Here is a tiny trained network, its code and every weight. The questions are about switching its units off for an input and a class, where a switched-off unit gives its printed mean instead of its output.

import numpy as np


def w(rows, s, z=0):
    codes = np.array(rows[::2]) - 128.0
    scale = np.full(codes.shape[1], s)
    scale[-1] = z or s
    return codes * scale


def f(y):
    return y / 2 * (1 + np.tanh(0.7978845608 * (y + 0.044715 * y**3)))


def log_softmax(a):
    a = a - a.max(-1, keepdims=True)
    return a - np.log(np.exp(a).sum(-1, keepdims=True))


def net(x, mask):
    res = np.array(x, float).reshape(1, 3) / 4 @ E
    y = f(res @ A[0][:, :-1].T + A[0][:, -1])
    res = res + np.where(mask, y, B[0][:, -1]) @ B[0][:, :-1]
    return log_softmax(res[-1] @ U[:, :-1].T + U[:, -1])


A, B = {}, {}
E = w([
[120,15,122,97,117,80],'x0',
[134,176,158,144,132,24],'x1',
[133,98,255,135,138,131],'x2',
],0.0087)
A[0] = w([
[129,55,199,127,129,163,5],'N0',
[129,82,164,127,125,57,4],'N1',
[130,174,173,131,140,157,95],'N2',
[129,187,96,138,124,172,154],'N3',
[126,131,92,130,127,4,9],'N4',
[126,197,185,125,122,96,109],'N5',
[124,112,104,96,140,132,121],'N6',
[127,204,102,129,132,207,53],'N7',
[129,122,174,126,129,252,47],'N8',
[120,120,115,121,131,131,93],'N9',
[134,76,86,132,132,158,152],'N10',
[146,138,130,144,124,135,128],'N11',
[107,103,96,133,120,142,104],'N12',
[127,178,83,140,129,92,36],'N13',
[137,103,90,135,124,129,120],'N14',
[128,198,60,127,125,85,60],'N15',
[128,98,76,115,123,146,87],'N16',
],0.022,0.013)
B[0] = w([
[104,148,67,26,95,138,199],'N0',
[154,93,233,152,184,117,182],'N1',
[138,141,117,217,135,122,186],'N2',
[139,103,160,61,125,114,255],'N3',
[107,141,84,2,90,145,219],'N4',
[143,129,129,245,147,137,235],'N5',
[124,159,113,149,103,142,156],'N6',
[96,147,68,45,94,138,229],'N7',
[137,77,227,94,175,105,225],'N8',
[112,152,124,152,117,117,120],'N9',
[112,170,65,139,105,135,227],'N10',
[123,143,144,145,115,116,137],'N11',
[165,150,86,164,111,130,157],'N12',
[152,112,159,138,160,105,173],'N13',
[137,161,77,160,109,161,166],'N14',
[122,91,210,114,161,132,227],'N15',
[121,135,61,213,115,107,179],'N16',
],0.033,0.0087)
U = w([
[80,171,45,2,112,131,179],'0',
[157,99,211,96,235,75,186],'1',
[158,210,56,220,159,129,2],'2',
],0.0095,0.0049)

Each question gives the input, the list of numbers given to net, and the class t.
The units are the neurons (one row each of A and B). Each row of codes is followed by its name. A weight is (code - 128) times the scale printed after its matrix; where a second scale follows, it is the last column's (A, B and U).
mask holds one flag per neuron, in row order. A switched-off neuron (its flag False) gives its mean, the last column of its row in B, instead of its output. The means were averaged over made-up inputs and are rounded, as every weight is.
A unit's drop is (log p(t) with every unit on - log p(t) with that unit switched off) / (log p(t) with every unit on - log p(t) with every unit switched off).
The circuit of an input: a set's keep is (log p(t) with only the set's units on - log p(t) with every unit switched off) / (log p(t) with every unit on - log p(t) with every unit switched off). Starting from the 12 units with the biggest drops (on a tie, the unit counted first), units are removed one at a time, each time the one whose removal leaves the highest keep (on an exact tie, the one counted first), for as long as the keep stays at least 0.8.
units of the circuit, in order: the units of the circuit, biggest drop first
k most important neurons: the k neurons with the biggest drops, biggest first
drop when u is switched off: that unit's drop, to one decimal
input [-2,-4,1], class 1: units of the circuit, in order -> N8
input [1,-1,-5], class 2: 3 most important neurons -> N4, N7, N0
input [4,0,7], class 0: 2 most important neurons -> N0, N8
input [2,-2,-1], class 2: 3 most important neurons -> N4, N7, N0
input [-2,-7,2], class 1: 2 most important neurons -> N8, N4
input [7,3,1], class 1: 2 most important neurons -> N1, N7
input [-6,2,-1], class 1: 2 most important neurons -> N3, N4
input [-1,8,-5], class 1: 2 most important neurons -> N15, N13
input [-1,0,2], class 1: 3 most important neurons -> N10, N7, N16
input [-7,8,-2], class 1: drop when N15 is switched off -> 0.2
input [-3,-5,1], class 1: drop when N8 is switched off -> 3.1
input [-7,6,-7], class 1: drop when N15 is switched off -> 0.7
input [3,-2,0], class 2: drop when N4 is switched off -> 0.5
